Here is a tiny trained network, its code and every weight. The questions are about switching its units off for an input and a class, where a switched-off unit gives its printed mean instead of its output.

import numpy as np


def w(rows, s, z=0):
    codes = np.array(rows[::2]) - 128.0
    scale = np.full(codes.shape[1], s)
    scale[-1] = z or s
    return codes * scale


def f(y):
    return np.maximum(y, 0)


def log_softmax(a):
    a = a - a.max(-1, keepdims=True)
    return a - np.log(np.exp(a).sum(-1, keepdims=True))


def net(x, mask):
    res = np.array(x, float).reshape(1, 5) / 4 @ E
    y = f(res @ A[0][:, :-1].T + A[0][:, -1])
    res = res + np.where(mask, y, B[0][:, -1]) @ B[0][:, :-1]
    return log_softmax(res[-1] @ U[:, :-1].T + U[:, -1])


A, B = {}, {}
E = w([
[41,133,251,195,169,34],'x0',
[203,157,217,96,69,114],'x1',
[134,75,140,230,193,165],'x2',
[122,181,93,97,192,249],'x3',
[102,2,136,50,157,50],'x4',
],0.0068)
A[0] = w([
[161,150,127,122,107,136,11],'neuron 0',
[95,165,125,156,137,114,186],'neuron 1',
[161,21,110,153,120,104,27],'neuron 2',
[146,136,137,94,86,89,167],'neuron 3',
[108,156,208,144,166,143,35],'neuron 4',
[93,136,191,146,168,133,31],'neuron 5',
[252,190,131,52,88,214,112],'neuron 6',
[118,123,83,49,154,161,116],'neuron 7',
[123,75,102,77,157,140,70],'neuron 8',
[87,163,142,153,133,118,122],'neuron 9',
[111,91,103,200,169,152,200],'neuron 10',
[174,112,151,74,82,81,5],'neuron 11',
[77,163,77,127,63,55,47],'neuron 12',
[170,190,67,192,120,207,59],'neuron 13',
[161,64,158,99,105,73,68],'neuron 14',
[138,62,135,167,168,149,48],'neuron 15',
[130,135,55,33,148,190,96],'neuron 16',
[138,125,132,140,150,107,157],'neuron 17',
],0.017,0.0023)
B[0] = w([
[121,148,142,133,101,150,149],'neuron 0',
[171,186,88,109,142,114,157],'neuron 1',
[36,135,157,118,112,33,176],'neuron 2',
[139,74,141,80,122,166,172],'neuron 3',
[143,126,156,169,179,202,168],'neuron 4',
[144,150,188,155,165,145,166],'neuron 5',
[8,247,125,184,21,142,248],'neuron 6',
[121,75,75,143,186,165,184],'neuron 7',
[98,106,85,122,189,107,165],'neuron 8',
[164,186,111,119,153,136,156],'neuron 9',
[199,95,144,155,123,43,190],'neuron 10',
[112,48,177,108,134,203,180],'neuron 11',
[150,179,57,24,140,111,166],'neuron 12',
[254,45,130,142,31,107,225],'neuron 13',
[105,64,193,86,137,144,185],'neuron 14',
[119,131,113,161,102,39,167],'neuron 15',
[86,80,45,179,194,179,215],'neuron 16',
[115,139,148,137,132,109,144],'neuron 17',
],0.028,0.018)
U = w([
[74,124,184,135,185,2,147],'0',
[47,89,15,194,185,134,255],'1',
[163,231,203,212,243,132,43],'2',
[59,210,84,180,9,173,115],'3',
[34,82,191,26,120,148,190],'4',
[130,214,96,29,171,107,12],'5',
[191,119,99,193,59,82,113],'6',
],0.0062,0.0015)

Each question gives the input, the list of numbers given to net, and the class t.
The units are the neurons (one row each of A and B). Each row of codes is followed by its name. A weight is (code - 128) times the scale printed after its matrix; where a second scale follows, it is the last column's (A, B and U).
mask holds one flag per neuron, in row order. A switched-off neuron (its flag False) gives its mean, the last column of its row in B, instead of its output. The means were averaged over made-up inputs and are rounded, as every weight is.
A unit's drop is (log p(t) with every unit on - log p(t) with that unit switched off) / (log p(t) with every unit on - log p(t) with every unit switched off).
The circuit of an input: a set's keep is (log p(t) with only the set's units on - log p(t) with every unit switched off) / (log p(t) with every unit on - log p(t) with every unit switched off). Starting from the 12 units with the biggest drops (on a tie, the unit counted first), units are removed one at a time, each time the one whose removal leaves the highest keep (on an exact tie, the one counted first), for as long as the keep stays at least 0.8.
circuit, biggest first: the units of the circuit, biggest drop first
top k neurons: the k neurons with the biggest drops, biggest first
drop of u: that unit's drop, to one decimal
input [7,-5,8,7,6], class 2: circuit, biggest first -> (neuron 5)
input [2,-8,-5,-1,0], class 5: circuit, biggest first -> (neuron 6; neuron 12; neuron 16)
input [6,4,-3,6,-5], class 2: circuit, biggest first -> (neuron 4; neuron 5)
input [1,-7,2,-8,-3], class 0: top 2 neurons -> (neuron 13; neuron 6)
input [6,1,-7,1,-7], class 5: top 2 neurons -> (neuron 12; neuron 6)
input [1,2,-4,7,2], class 1: top 3 neurons -> (neuron 16; neuron 7; neuron 13)
input [4,-5,-6,1,-8], class 6: top 2 neurons -> (neuron 13; neuron 6)
input [6,3,5,0,4], class 2: top 2 neurons -> (neuron 4; neuron 5)
input [3,4,1,6,7], class 4: top 3 neurons -> (neuron 16; neuron 10; neuron 14)
input [6,-4,-5,1,6], class 4: top 2 neurons -> (neuron 14; neuron 10)
input [-4,-6,-6,-4,-3], class 1: top 2 neurons -> (neuron 16; neuron 6)
input [5,-7,-6,6,-3], class 2: top 2 neurons -> (neuron 6; neuron 9)
input [8,2,5,-8,1], class 0: top 2 neurons -> (neuron 2; neuron 14)
input [-3,-8,7,8,-4], class 6: circuit, biggest first -> (neuron 13)
input [-3,-1,-1,-2,6], class 4: drop of neuron 14 -> 0.4
input [-6,-5,3,-2,-4], class 6: drop of neuron 8 -> 0.0
input [7,-8,8,-4,0], class 0: drop of neuron 15 -> 0.4
input [5,-6,-5,-7,-7], class 5: drop of neuron 12 -> 0.1
